Below are the code and all the weights of a small trained network. Each question names an input and a class and asks about switching units off, where a switched-off unit gives its printed mean instead of its output.

import numpy as np


def w(rows, s, z=0):
    codes = np.array(rows[::2]) - 128.0
    scale = np.full(codes.shape[1], s)
    scale[-1] = z or s
    return codes * scale


def f(y):
    return np.maximum(y, 0)


def log_softmax(a):
    a = a - a.max(-1, keepdims=True)
    return a - np.log(np.exp(a).sum(-1, keepdims=True))


def net(x, mask):
    res = np.array(x, float).reshape(1, 7) / 4 @ E
    y = f(res @ A[0][:, :-1].T + A[0][:, -1])
    res = res + np.where(mask, y, B[0][:, -1]) @ B[0][:, :-1]
    return log_softmax(res[-1] @ U[:, :-1].T + U[:, -1])


A, B = {}, {}
E = w([
[152,107,126,112,253,166,125,74],'x0',
[199,98,182,138,97,184,96,173],'x1',
[223,129,156,146,111,26,128,179],'x2',
[121,95,214,231,190,162,142,83],'x3',
[126,143,208,82,69,153,100,70],'x4',
[107,119,159,165,148,136,62,89],'x5',
[154,190,77,138,110,165,102,161],'x6',
],0.012)
A[0] = w([
[167,93,162,151,98,132,30,161,128],'n0',
[72,150,126,96,27,155,72,100,95],'n1',
[113,168,145,96,105,102,103,121,83],'n2',
[146,153,151,201,138,77,115,174,148],'n3',
[248,142,168,121,40,98,113,202,93],'n4',
[71,143,128,140,147,111,166,87,102],'n5',
[151,172,143,132,73,119,122,102,116],'n6',
[195,100,132,133,187,77,162,110,116],'n7',
[137,171,79,86,86,61,106,133,1],'n8',
[184,113,109,67,161,147,68,100,116],'n9',
[161,93,234,211,189,167,89,69,151],'n10',
[83,106,123,187,115,93,197,84,144],'n11',
[131,114,181,162,150,156,104,97,116],'n12',
],0.012,0.007)
B[0] = w([
[128,159,143,183,96,94,126,206,191],'n0',
[104,65,86,155,157,46,109,91,199],'n1',
[98,141,109,137,163,121,137,122,155],'n2',
[135,107,81,91,153,71,93,105,185],'n3',
[135,139,224,111,110,253,170,182,245],'n4',
[138,142,196,133,111,130,117,183,168],'n5',
[120,84,128,150,131,151,151,138,166],'n6',
[74,91,93,170,178,104,106,78,182],'n7',
[115,103,150,124,156,158,131,100,184],'n8',
[174,162,90,118,99,100,106,129,175],'n9',
[38,54,99,145,157,175,176,119,254],'n10',
[160,137,139,171,103,101,132,152,172],'n11',
[96,57,125,177,181,165,117,100,183],'n12',
],0.013,0.019)
U = w([
[59,72,151,146,151,165,174,130,87],'0',
[187,190,126,61,176,170,99,105,35],'1',
[148,180,201,138,54,171,168,224,163],'2',
[119,110,92,158,148,4,113,133,253],'3',
],0.011,0.0039)

Each question gives the input, the list of numbers given to net, and the class t.
The units are the neurons (one row each of A and B). Each row of codes is followed by its name. A weight is (code - 128) times the scale printed after its matrix; where a second scale follows, it is the last column's (A, B and U).
mask holds one flag per neuron, in row order. A switched-off neuron (its flag False) gives its mean, the last column of its row in B, instead of its output. The means were averaged over made-up inputs and are rounded, as every weight is.
A unit's drop is (log p(t) with every unit on - log p(t) with that unit switched off) / (log p(t) with every unit on - log p(t) with every unit switched off).
The circuit of an input: a set's keep is (log p(t) with only the set's units on - log p(t) with every unit switched off) / (log p(t) with every unit on - log p(t) with every unit switched off). Starting from the 12 units with the biggest drops (on a tie, the unit counted first), units are removed one at a time, each time the one whose removal leaves the highest keep (on an exact tie, the one counted first), for as long as the keep stays at least 0.8.
units of the circuit, in order: the units of the circuit, biggest drop first
unit that matters most: the unit with the biggest drop
top k neurons: the k neurons with the biggest drops, biggest first
drop of u: that unit's drop, to one decimal
input [-1,-3,-3,0,-7,-7,1], class 2: units of the circuit, in order : n1; n10
input [-8,3,-8,4,-7,3,6], class 3: units of the circuit, in order : n4; n10
input [-6,-2,-7,-6,2,-5,-2], class 3: units of the circuit, in order : n1
input [-3,-7,-5,3,8,0,-2], class 3: units of the circuit, in order : n4; n1
input [7,8,-3,-6,-2,8,2], class 3: top 2 neurons : n4; n9
input [-4,-3,0,2,0,-5,-1], class 2: top 3 neurons : n1; n10; n7
input [7,-5,-8,-1,7,-6,2], class 1: units of the circuit, in order : n10; n9
input [-4,4,-1,-5,1,3,-1], class 2: top 2 neurons : n10; n4
input [1,7,-8,-8,-1,-8,6], class 1: units of the circuit, in order : n10; n0
input [5,7,-8,-5,7,3,-1], class 3: units of the circuit, in order : n4; n1
input [-8,-4,5,2,-2,8,6], class 2: top 2 neurons : n4; n10
input [4,3,3,-6,-7,4,6], class 2: top 2 neurons : n1; n4
input [0,-7,0,6,-3,-6,-8], class 3: top 2 neurons : n4; n11
input [7,-3,1,-8,-3,-1,-8], class 3: units of the circuit, in order : n4
input [7,-2,2,1,4,-5,6], class 1: top 3 neurons : n1; n10; n0
input [-6,2,-8,-2,3,6,-1], class 3: top 2 neurons : n1; n4
input [-4,4,1,-8,7,-3,-7], class 2: top 2 neurons : n4; n10
input [6,-6,-5,-3,2,-8,-7], class 3: drop of n10 : 0.4
input [-1,-8,2,-4,-2,5,2], class 3: drop of n4 : 1.2
input [4,4,-4,-7,-4,0,-3], class 1: drop of n4 : 0.1
input [-5,3,5,-8,-3,2,-5], class 2: drop of n8 : 0.0
input [-6,7,0,5,-8,2,3], class 2: unit that matters most : n0
